Here is a tiny trained network, its code and every weight. The questions are about switching its units off for an input and a target symbol, where a switched-off unit gives its printed mean instead of its output.

import numpy as np


def w(rows, s, z=0):
    codes = np.array(rows[::2]) - 128.0
    scale = np.full(codes.shape[1], s)
    scale[-1] = z or s
    return codes * scale


def norm(h):
    return h / np.sqrt((h * h).mean(-1, keepdims=True) + 1e-5)


def f(y):
    return y / 2 * (1 + np.tanh(0.7978845608 * (y + 0.044715 * y**3)))


def softmax(a):
    e = np.exp(a - a.max(-1, keepdims=True))
    return e / e.sum(-1, keepdims=True)


def log_softmax(a):
    a = a - a.max(-1, keepdims=True)
    return a - np.log(np.exp(a).sum(-1, keepdims=True))


def net(x, mask):
    ids = ['αγδζηλμξπστφψ'.index(c) for c in x.split()]
    T = len(ids)
    res = E[ids] + P[:T]
    r = norm(res)
    for j in range(3):
        rows = slice(3 * j, 3 * j + 3)
        q, k, v = (r @ M[0][rows].T for M in (Q, K, V))
        z = softmax(np.where(np.tri(T) > 0, q @ k.T / 3**0.5, -1e9)) @ v
        o = O[0][rows]
        res = res + np.where(mask[j], z, o[:, -1]) @ o[:, :-1]
    y = f(norm(res) @ A[0][:, :-1].T + A[0][:, -1])
    res = res + np.where(mask[3:7], y, B[0][:, -1]) @ B[0][:, :-1]
    return log_softmax(norm(res)[-1] @ U[:, :-1].T + U[:, -1])


Q, K, V, O, A, B = {}, {}, {}, {}, {}, {}
E = w([
[111,135,130,86,155],'α',
[80,119,172,200,136],'γ',
[173,104,83,115,151],'δ',
[100,60,91,130,5],'ζ',
[116,195,156,165,116],'η',
[117,144,96,155,129],'λ',
[204,124,172,141,92],'μ',
[33,194,138,78,92],'ξ',
[101,70,153,101,101],'π',
[204,144,114,50,158],'σ',
[173,111,184,109,184],'τ',
[191,102,122,94,152],'φ',
[100,180,141,88,168],'ψ',
],0.024)
P = w([
[2,90,147,74,111],'0',
[92,110,104,106,121],'1',
[59,108,71,101,148],'2',
[105,130,110,163,165],'3',
[77,108,150,189,197],'4',
[115,131,135,186,191],'5',
],0.0079)
Q[0] = w([
[58,95,111,86,188],'head 1',
[73,66,97,77,81],'head 1',
[163,157,111,155,84],'head 1',
[192,196,153,245,142],'head 2',
[41,156,202,91,7],'head 2',
[117,52,201,117,109],'head 2',
[82,190,144,128,166],'head 3',
[224,131,142,207,105],'head 3',
[107,245,152,122,61],'head 3',
],0.015)
K[0] = w([
[65,100,117,68,163],'head 1',
[72,50,165,108,99],'head 1',
[166,147,145,132,108],'head 1',
[196,146,136,250,163],'head 2',
[119,83,199,169,22],'head 2',
[142,64,179,131,120],'head 2',
[118,160,122,104,186],'head 3',
[197,130,114,210,133],'head 3',
[173,224,163,118,79],'head 3',
],0.018)
V[0] = w([
[218,118,103,181,119],'head 1',
[182,90,253,83,117],'head 1',
[153,217,164,124,38],'head 1',
[124,213,136,140,117],'head 2',
[118,138,78,115,227],'head 2',
[168,133,65,152,163],'head 2',
[126,145,133,38,182],'head 3',
[169,193,160,98,90],'head 3',
[133,183,167,160,170],'head 3',
],0.012)
O[0] = w([
[75,12,129,119,51,3],'head 1',
[8,79,143,173,223,135],'head 1',
[136,93,74,254,82,48],'head 1',
[73,138,75,138,216,74],'head 2',
[98,105,237,209,167,163],'head 2',
[68,93,188,122,121,106],'head 2',
[146,77,90,50,209,193],'head 3',
[141,111,23,156,96,68],'head 3',
[103,167,47,147,176,75],'head 3',
],0.0084,0.0067)
A[0] = w([
[214,6,139,130,222,104],'neuron 1',
[227,124,130,130,201,67],'neuron 2',
[176,42,91,187,126,4],'neuron 3',
[186,132,131,232,211,97],'neuron 4',
],0.014,0.004)
B[0] = w([
[75,139,75,163,78,254],'neuron 1',
[181,93,184,197,160,204],'neuron 2',
[248,67,142,65,179,137],'neuron 3',
[135,43,143,163,91,198],'neuron 4',
],0.019,0.0069)
U = w([
[175,125,141,125,247,114],'α',
[93,187,187,171,150,101],'γ',
[111,93,220,29,133,110],'δ',
[108,146,167,138,104,87],'ζ',
[131,111,123,113,42,166],'η',
[200,183,190,136,108,70],'λ',
[74,173,88,95,140,253],'μ',
[152,123,146,170,120,100],'ξ',
[95,136,162,132,141,87],'π',
[72,137,49,188,130,127],'σ',
[61,103,126,119,167,102],'τ',
[43,89,134,96,140,119],'φ',
[188,59,80,108,152,151],'ψ',
],0.013,0.0062)

Each question gives the input, a string of symbols that net reads in full, and the target symbol t.
The units are the heads (3 rows each of Q, K, V and O) and the neurons (one row each of A and B). Each row of codes is followed by its name. A weight is (code - 128) times the scale printed after its matrix; where a second scale follows, it is the last column's (O, A, B and U).
mask holds one flag per unit, heads first, then neurons. A switched-off unit (its flag False) gives its mean, the last column of its rows in O or B, instead of its output. The means were averaged over made-up inputs and are rounded, as every weight is.
A unit's drop is (log p(t) with every unit on - log p(t) with that unit switched off) / (log p(t) with every unit on - log p(t) with every unit switched off).
The circuit of an input: a set's keep is (log p(t) with only the set's units on - log p(t) with every unit switched off) / (log p(t) with every unit on - log p(t) with every unit switched off). Starting from all 7 units, units are removed one at a time, each time the one whose removal leaves the highest keep (on an exact tie, the one counted first), for as long as the keep stays at least 0.8.
circuit, biggest first: the units of the circuit, biggest drop first
k most important neurons: the k neurons with the biggest drops, biggest first
which heads matter: for each layer, one digit per head in row order, 1 if its drop is at least 0.15 and else 0, layers parted by /
drop when u is switched off: that unit's drop, to one decimal
input δ δ φ λ ξ ξ, target μ: circuit, biggest first	neuron 2; head 2
input σ σ τ γ, target σ: circuit, biggest first	head 3; neuron 1
input δ ξ δ γ σ, target δ: circuit, biggest first	head 1
input δ ζ γ, target δ: circuit, biggest first	head 1; neuron 1
input ξ τ ψ, target α: which heads matter	100
input σ γ γ, target σ: which heads matter	111
input ξ η α, target α: circuit, biggest first	head 1; neuron 2; head 3
input λ ζ σ, target λ: which heads matter	100
input δ δ α, target α: which heads matter	101
input η λ λ τ ξ, target μ: which heads matter	000
input μ ψ σ γ η, target σ: which heads matter	011
input λ η δ, target λ: which heads matter	100
input φ η φ, target φ: which heads matter	100
input δ π φ, target δ: which heads matter	111
input α ψ γ, target α: circuit, biggest first	head 1; head 3
input γ λ ζ λ, target λ: most important neuron	neuron 1
input τ ζ ψ, target α: 2 most important neurons	neuron 2; neuron 1
input φ σ δ, target φ: drop when neuron 1 is switched off	0.2
input ψ δ μ, target ψ: drop when head 1 is switched off	0.7
input ζ δ ζ φ, target δ: drop when neuron 4 is switched off	0.1
input δ σ η, target σ: drop when head 2 is switched off	0.1
